Here is a tiny trained network, its code and every weight. The questions are about switching its units off for an input and a class, where a switched-off unit gives its printed mean instead of its output.

import numpy as np


def w(rows, s, z=0):
    codes = np.array(rows[::2]) - 128.0
    scale = np.full(codes.shape[1], s)
    scale[-1] = z or s
    return codes * scale


def norm(h):
    return h / np.sqrt((h * h).mean(-1, keepdims=True) + 1e-5)


def f(y):
    return y / 2 * (1 + np.tanh(0.7978845608 * (y + 0.044715 * y**3)))


def log_softmax(a):
    a = a - a.max(-1, keepdims=True)
    return a - np.log(np.exp(a).sum(-1, keepdims=True))


def net(x, mask):
    res = np.array(x, float).reshape(1, 4) / 4 @ E
    u = 0
    for l in range(3):
        y = f(norm(res) @ A[l][:, :-1].T + A[l][:, -1])
        res = res + np.where(mask[u : u + 4], y, B[l][:, -1]) @ B[l][:, :-1]
        u += 4
    return log_softmax(norm(res)[-1] @ U[:, :-1].T + U[:, -1])


A, B = {}, {}
E = w([
[77,111,99,93,141,145,6],'x0',
[164,199,141,151,50,125,106],'x1',
[86,99,96,204,175,117,59],'x2',
[127,121,133,132,125,137,128],'x3',
],0.014)
A[0] = w([
[96,21,125,17,252,128,156,14],'L0N1',
[114,34,123,95,252,116,229,196],'L0N2',
[119,139,138,255,155,92,175,2],'L0N3',
[113,73,148,4,142,142,159,98],'L0N4',
],0.017,0.0028)
B[0] = w([
[174,101,83,181,132,133,220,243],'L0N1',
[72,139,193,72,119,86,6,250],'L0N2',
[191,48,65,139,50,146,110,192],'L0N3',
[166,151,59,130,89,198,166,198],'L0N4',
],0.019,0.017)
A[1] = w([
[145,127,151,1,87,144,129,176],'L1N1',
[98,126,114,8,103,167,48,117],'L1N2',
[84,72,125,209,223,103,141,3],'L1N3',
[118,98,67,130,214,148,178,107],'L1N4',
],0.025,0.0038)
B[1] = w([
[143,161,139,96,147,143,161,236],'L1N1',
[92,188,152,109,137,179,116,252],'L1N2',
[166,142,183,87,252,106,132,174],'L1N3',
[192,102,111,119,87,152,116,180],'L1N4',
],0.028,0.018)
A[2] = w([
[41,90,166,116,126,111,5,3],'L2N1',
[60,148,115,177,214,165,96,128],'L2N2',
[165,115,155,92,116,79,253,99],'L2N3',
[73,142,123,169,166,81,71,30],'L2N4',
],0.022,0.0035)
B[2] = w([
[65,95,42,207,209,91,98,254],'L2N1',
[128,78,96,147,74,98,144,219],'L2N2',
[71,92,168,183,123,49,125,239],'L2N3',
[95,123,141,138,77,131,6,155],'L2N4',
],0.026,0.0085)
U = w([
[69,250,189,48,133,191,151,143],'0',
[202,87,85,135,54,170,186,253],'1',
[50,108,81,156,186,127,37,105],'2',
[218,73,184,78,242,108,122,42],'3',
[89,138,233,161,92,25,214,53],'4',
],0.015,0.0041)

Each question gives the input, the list of numbers given to net, and the class t.
The units are the neurons (one row each of A and B). Each row of codes is followed by its name. A weight is (code - 128) times the scale printed after its matrix; where a second scale follows, it is the last column's (A, B and U).
mask holds one flag per neuron, layer by layer. A switched-off neuron (its flag False) gives its mean, the last column of its row in B, instead of its output. The means were averaged over made-up inputs and are rounded, as every weight is.
A unit's drop is (log p(t) with every unit on - log p(t) with that unit switched off) / (log p(t) with every unit on - log p(t) with every unit switched off).
The circuit of an input: a set's keep is (log p(t) with only the set's units on - log p(t) with every unit switched off) / (log p(t) with every unit on - log p(t) with every unit switched off). Starting from all 12 units, units are removed one at a time, each time the one whose removal leaves the highest keep (on an exact tie, the one counted first), for as long as the keep stays at least 0.8.
units of the circuit, in order: the units of the circuit, biggest drop first
unit that matters most: the unit with the biggest drop
k most important neurons: the k neurons with the biggest drops, biggest first
top k neurons in layer l: the k neurons of layer l with the biggest drops, biggest first
input [-3,3,0,5], class 4: most important neuron : (L0N2)
input [-5,3,2,-5], class 1: 2 most important neurons : (L0N3; L0N2)
input [-2,2,0,2], class 4: units of the circuit, in order : (L1N2; L2N3)
input [-5,4,-1,-2], class 4: 3 most important neurons : (L0N2; L1N2; L2N3)
input [-1,4,0,-1], class 4: 3 most important neurons : (L0N2; L1N2; L0N1)
input [0,6,5,-7], class 1: 2 most important neurons : (L0N2; L1N2)
input [-2,3,0,5], class 4: units of the circuit, in order : (L1N2; L2N3)
input [3,-4,4,1], class 3: units of the circuit, in order : (L0N1; L1N3)
input [5,-2,7,4], class 3: 2 most important neurons : (L0N2; L1N3)
input [6,-6,-3,-4], class 1: top 2 neurons in layer 0 : (L0N1; L0N4)
input [-8,0,2,2], class 2: 3 most important neurons : (L0N4; L0N1; L0N2)
input [0,4,-3,0], class 4: units of the circuit, in order : (L0N2; L2N3)
input [3,-7,3,-8], class 3: 2 most important neurons : (L0N1; L1N3)
input [2,-8,-5,-4], class 1: unit that matters most : L0N1
input [-6,4,1,-4], class 1: 4 most important neurons : (L0N3; L0N2; L1N1; L1N3)
input [-5,-5,-1,-5], class 0: top 2 neurons in layer 0 : (L0N2; L0N4)
input [-3,1,-2,8], class 4: top 2 neurons in layer 0 : (L0N2; L0N1)
input [-6,8,-4,2], class 4: 2 most important neurons : (L0N2; L1N2)
input [-1,-6,0,-2], class 0: top 3 neurons in layer 0 : (L0N2; L0N4; L0N1)
input [-8,-3,-6,8], class 0: units of the circuit, in order : (L0N1)
input [-6,1,-5,-1], class 4: 3 most important neurons : (L0N2; L2N3; L1N2)
input [1,3,0,-5], class 0: 2 most important neurons : (L0N1; L2N1)
input [-3,-7,-1,-1], class 0: 2 most important neurons : (L0N2; L0N4)
input [-5,-4,-2,-1], class 0: 2 most important neurons : (L0N2; L1N1)
input [7,-3,1,-5], class 3: top 2 neurons in layer 0 : (L0N3; L0N4)
input [5,2,0,-4], class 0: top 2 neurons in layer 0 : (L0N1; L0N2)
input [7,5,-1,-5], class 0: top 2 neurons in layer 0 : (L0N1; L0N2)
